Here is a tiny trained network, its code and every weight. The questions are about switching its units off for an input and a class, where a switched-off unit gives its printed mean instead of its output.

import numpy as np


def w(rows, s, z=0):
    codes = np.array(rows[::2]) - 128.0
    scale = np.full(codes.shape[1], s)
    scale[-1] = z or s
    return codes * scale


def norm(h):
    return h / np.sqrt((h * h).mean(-1, keepdims=True) + 1e-5)


def f(y):
    return y / 2 * (1 + np.tanh(0.7978845608 * (y + 0.044715 * y**3)))


def log_softmax(a):
    a = a - a.max(-1, keepdims=True)
    return a - np.log(np.exp(a).sum(-1, keepdims=True))


def net(x, mask):
    res = np.array(x, float).reshape(1, 6) / 4 @ E
    u = 0
    for l in range(2):
        y = f(norm(res) @ A[l][:, :-1].T + A[l][:, -1])
        res = res + np.where(mask[u : u + 16], y, B[l][:, -1]) @ B[l][:, :-1]
        u += 16
    return log_softmax(norm(res)[-1] @ U[:, :-1].T + U[:, -1])


A, B = {}, {}
E = w([
[141,73,192,254],'x0',
[125,131,129,129],'x1',
[127,128,130,128],'x2',
[59,74,162,84],'x3',
[126,129,130,129],'x4',
[174,162,217,118],'x5',
],0.008)
A[0] = w([
[99,155,130,150,62],'0.n0',
[124,199,97,203,45],'0.n1',
[167,41,196,64,86],'0.n2',
[96,100,78,218,157],'0.n3',
[6,77,216,120,129],'0.n4',
[200,106,142,130,216],'0.n5',
[154,208,127,174,179],'0.n6',
[127,123,178,195,25],'0.n7',
[109,120,138,204,68],'0.n8',
[166,43,81,122,251],'0.n9',
[175,137,192,105,80],'0.n10',
[186,107,195,115,126],'0.n11',
[186,177,69,211,135],'0.n12',
[42,186,188,185,116],'0.n13',
[185,164,234,73,67],'0.n14',
[164,209,147,237,117],'0.n15',
],0.011,0.0025)
B[0] = w([
[143,34,71,76,116],'0.n0',
[126,24,114,108,154],'0.n1',
[207,139,178,89,182],'0.n2',
[66,117,97,187,197],'0.n3',
[232,43,179,118,254],'0.n4',
[26,117,219,98,178],'0.n5',
[213,8,206,58,192],'0.n6',
[3,212,146,153,182],'0.n7',
[98,167,133,207,170],'0.n8',
[97,151,168,131,173],'0.n9',
[31,237,129,134,175],'0.n10',
[37,224,154,158,188],'0.n11',
[90,27,191,97,212],'0.n12',
[121,130,149,136,164],'0.n13',
[89,251,150,111,231],'0.n14',
[175,148,164,83,236],'0.n15',
],0.0058)
A[1] = w([
[87,124,187,241,197],'1.n0',
[68,123,38,192,45],'1.n1',
[78,159,194,188,128],'1.n2',
[94,148,149,208,29],'1.n3',
[122,157,138,133,173],'1.n4',
[84,61,102,154,253],'1.n5',
[156,127,146,136,53],'1.n6',
[215,59,168,107,133],'1.n7',
[126,133,108,72,131],'1.n8',
[157,114,126,87,190],'1.n9',
[136,139,94,78,185],'1.n10',
[111,72,5,155,108],'1.n11',
[100,132,160,137,97],'1.n12',
[112,82,77,129,161],'1.n13',
[150,172,91,86,159],'1.n14',
[114,158,158,99,237],'1.n15',
],0.015,0.0018)
B[1] = w([
[118,111,44,143,254],'1.n0',
[161,174,150,68,161],'1.n1',
[158,90,73,96,234],'1.n2',
[104,145,73,143,176],'1.n3',
[99,141,115,155,147],'1.n4',
[130,200,188,92,188],'1.n5',
[115,107,131,90,131],'1.n6',
[201,101,135,69,197],'1.n7',
[142,73,85,210,169],'1.n8',
[195,101,93,162,162],'1.n9',
[150,65,99,201,171],'1.n10',
[137,197,200,126,184],'1.n11',
[134,132,117,113,159],'1.n12',
[184,190,214,83,159],'1.n13',
[2,66,98,232,173],'1.n14',
[147,107,94,135,194],'1.n15',
],0.0083,0.009)
U = w([
[75,116,53,161,249],'0',
[93,248,177,74,24],'1',
[185,77,141,71,81],'2',
],0.015,0.0019)

Each question gives the input, the list of numbers given to net, and the class t.
The units are the neurons (one row each of A and B). Each row of codes is followed by its name. A weight is (code - 128) times the scale printed after its matrix; where a second scale follows, it is the last column's (A, B and U).
mask holds one flag per neuron, layer by layer. A switched-off neuron (its flag False) gives its mean, the last column of its row in B, instead of its output. The means were averaged over made-up inputs and are rounded, as every weight is.
A unit's drop is (log p(t) with every unit on - log p(t) with that unit switched off) / (log p(t) with every unit on - log p(t) with every unit switched off).
The circuit of an input: a set's keep is (log p(t) with only the set's units on - log p(t) with every unit switched off) / (log p(t) with every unit on - log p(t) with every unit switched off). Starting from the 12 units with the biggest drops (on a tie, the unit counted first), units are removed one at a time, each time the one whose removal leaves the highest keep (on an exact tie, the one counted first), for as long as the keep stays at least 0.8.
units of the circuit, in order: the units of the circuit, biggest drop first
top k neurons: the k neurons with the biggest drops, biggest first
k most important neurons of layer l: the k neurons of layer l with the biggest drops, biggest first
drop when u is switched off: that unit's drop, to one decimal
input [2,-4,0,8,-5,-4], class 2: units of the circuit, in order -> [0.n4]
input [-6,3,-7,8,3,-7], class 2: 3 most important neurons of layer 1 -> [1.n13, 1.n10, 1.n8]
input [6,2,7,-7,-2,-8], class 1: 2 most important neurons of layer 1 -> [1.n5, 1.n11]
input [-8,-4,0,8,-5,4], class 0: 2 most important neurons of layer 0 -> [0.n6, 0.n12]
input [3,7,0,-3,7,2], class 0: 3 most important neurons of layer 1 -> [1.n0, 1.n7, 1.n13]
input [1,-3,0,6,-6,7], class 1: top 3 neurons -> [0.n14, 0.n11, 0.n10]
input [-7,4,8,6,-6,-8], class 1: top 4 neurons -> [1.n11, 0.n15, 1.n13, 0.n2]
input [-6,-7,-5,6,0,1], class 0: 2 most important neurons of layer 1 -> [1.n14, 1.n8]
input [3,8,6,7,-2,8], class 1: top 2 neurons -> [0.n14, 0.n11]
input [-5,-4,7,-7,5,-1], class 2: top 2 neurons -> [0.n6, 0.n14]
input [4,-7,-8,-5,3,-2], class 2: top 4 neurons -> [0.n6, 0.n12, 0.n1, 0.n15]
input [-1,3,-6,-2,-2,-2], class 1: 3 most important neurons of layer 0 -> [0.n4, 0.n15, 0.n2]
input [-7,7,2,6,-6,7], class 0: top 4 neurons -> [1.n14, 1.n5, 1.n13, 1.n8]
input [-1,3,1,0,7,2], class 1: top neuron -> [0.n14]
input [4,2,0,-8,-8,-6], class 2: top 3 neurons -> [0.n12, 0.n6, 0.n15]
input [7,-8,-7,2,-3,5], class 0: top 2 neurons -> [1.n0, 1.n2]
input [3,-4,0,-3,-7,5], class 1: 2 most important neurons of layer 0 -> [0.n15, 0.n6]
input [-7,-8,8,6,-1,6], class 0: top 2 neurons -> [1.n14, 0.n6]
input [-4,4,-3,-1,-3,4], class 0: drop when 1.n14 is switched off -> 0.3
input [1,-7,-1,8,6,-5], class 2: top neuron -> [0.n4]
input [3,8,-4,2,0,5], class 1: drop when 0.n14 is switched off -> 0.1
input [2,-2,-5,8,-1,-5], class 2: drop when 0.n4 is switched off -> 1.9
input [3,7,1,-1,-7,8], class 1: drop when 1.n4 is switched off -> 0.0
